Here is a tiny trained network, its code and every weight. The questions are about switching its units off for an input and a class, where a switched-off unit gives its printed mean instead of its output.

import numpy as np


def w(rows, s, z=0):
    codes = np.array(rows[::2]) - 128.0
    scale = np.full(codes.shape[1], s)
    scale[-1] = z or s
    return codes * scale


def norm(h):
    return h / np.sqrt((h * h).mean(-1, keepdims=True) + 1e-5)


def f(y):
    return np.maximum(y, 0)


def log_softmax(a):
    a = a - a.max(-1, keepdims=True)
    return a - np.log(np.exp(a).sum(-1, keepdims=True))


def net(x, mask):
    res = np.array(x, float).reshape(1, 6) / 4 @ E
    u = 0
    for l in range(2):
        y = f(norm(res) @ A[l][:, :-1].T + A[l][:, -1])
        res = res + np.where(mask[u : u + 11], y, B[l][:, -1]) @ B[l][:, :-1]
        u += 11
    return log_softmax(norm(res)[-1] @ U[:, :-1].T + U[:, -1])


A, B = {}, {}
E = w([
[139,99,98],'x0',
[153,125,88],'x1',
[32,113,95],'x2',
[75,103,220],'x3',
[86,255,133],'x4',
[130,113,214],'x5',
],0.0082)
A[0] = w([
[136,59,71,189],'0.n0',
[98,110,86,5],'0.n1',
[220,105,179,31],'0.n2',
[187,33,109,115],'0.n3',
[162,144,61,91],'0.n4',
[248,34,141,3],'0.n5',
[177,169,120,197],'0.n6',
[65,81,111,59],'0.n7',
[114,185,181,139],'0.n8',
[62,119,200,196],'0.n9',
[93,132,83,104],'0.n10',
],0.015,0.0029)
B[0] = w([
[88,119,137,238],'0.n0',
[161,142,161,154],'0.n1',
[157,140,255,197],'0.n2',
[128,122,199,247],'0.n3',
[201,25,85,210],'0.n4',
[125,53,249,253],'0.n5',
[61,125,121,203],'0.n6',
[44,75,209,180],'0.n7',
[117,237,187,213],'0.n8',
[134,172,56,239],'0.n9',
[195,138,134,180],'0.n10',
],0.0074,0.0066)
A[1] = w([
[137,134,77,61],'1.n0',
[66,92,116,232],'1.n1',
[19,160,162,163],'1.n2',
[158,134,17,45],'1.n3',
[90,71,168,124],'1.n4',
[127,134,52,90],'1.n5',
[112,112,3,139],'1.n6',
[79,129,72,229],'1.n7',
[93,115,184,34],'1.n8',
[49,95,160,3],'1.n9',
[150,11,107,175],'1.n10',
],0.012,0.0028)
B[1] = w([
[180,102,122,149],'1.n0',
[140,95,81,197],'1.n1',
[108,139,87,253],'1.n2',
[186,106,85,182],'1.n3',
[109,109,99,216],'1.n4',
[229,163,96,165],'1.n5',
[209,176,117,197],'1.n6',
[119,45,103,196],'1.n7',
[178,131,47,184],'1.n8',
[106,70,78,177],'1.n9',
[185,254,106,244],'1.n10',
],0.0092,0.0061)
U = w([
[199,90,250,192],'0',
[84,201,79,33],'1',
[120,240,194,164],'2',
[237,144,68,216],'3',
[123,32,140,3],'4',
[49,71,52,66],'5',
],0.022,0.0033)

Each question gives the input, the list of numbers given to net, and the class t.
The units are the neurons (one row each of A and B). Each row of codes is followed by its name. A weight is (code - 128) times the scale printed after its matrix; where a second scale follows, it is the last column's (A, B and U).
mask holds one flag per neuron, layer by layer. A switched-off neuron (its flag False) gives its mean, the last column of its row in B, instead of its output. The means were averaged over made-up inputs and are rounded, as every weight is.
A unit's drop is (log p(t) with every unit on - log p(t) with that unit switched off) / (log p(t) with every unit on - log p(t) with every unit switched off).
The circuit of an input: a set's keep is (log p(t) with only the set's units on - log p(t) with every unit switched off) / (log p(t) with every unit on - log p(t) with every unit switched off). Starting from the 12 units with the biggest drops (on a tie, the unit counted first), units are removed one at a time, each time the one whose removal leaves the highest keep (on an exact tie, the one counted first), for as long as the keep stays at least 0.8.
units of the circuit, in order: the units of the circuit, biggest drop first
top k neurons: the k neurons with the biggest drops, biggest first
k most important neurons of layer l: the k neurons of layer l with the biggest drops, biggest first
drop when u is switched off: that unit's drop, to one decimal
input [8,2,7,7,7,-4], class 5: units of the circuit, in order : [1.n10]
input [-7,-8,-7,-5,2,7], class 2: units of the circuit, in order : [0.n8 0.n4]
input [-2,8,5,-3,-7,2], class 0: 2 most important neurons of layer 0 : [0.n5 0.n3]
input [8,-2,1,0,-4,-6], class 4: 2 most important neurons of layer 0 : [0.n0 0.n7]
input [7,5,7,1,0,-4], class 3: 2 most important neurons of layer 0 : [0.n5 0.n10]
input [7,7,-4,-6,-3,-1], class 0: 4 most important neurons of layer 0 : [0.n5 0.n3 0.n9 0.n2]
input [3,8,-6,-6,-5,-2], class 0: units of the circuit, in order : [0.n5 0.n3]
input [6,6,1,8,0,8], class 5: top 2 neurons : [0.n9 0.n5]
input [6,8,8,8,7,-5], class 5: 2 most important neurons of layer 1 : [1.n10 1.n7]
input [-1,2,1,7,-4,1], class 4: 2 most important neurons of layer 0 : [0.n6 0.n3]
input [-6,6,5,2,8,8], class 1: drop when 0.n10 is switched off : 0.1
input [-2,-7,5,-5,-1,3], class 5: drop when 0.n7 is switched off : 0.7
input [-4,-4,7,-6,0,-2], class 3: drop when 0.n5 is switched off : 0.1
input [4,-4,-1,-8,-7,-1], class 0: units of the circuit, in order : [0.n5]
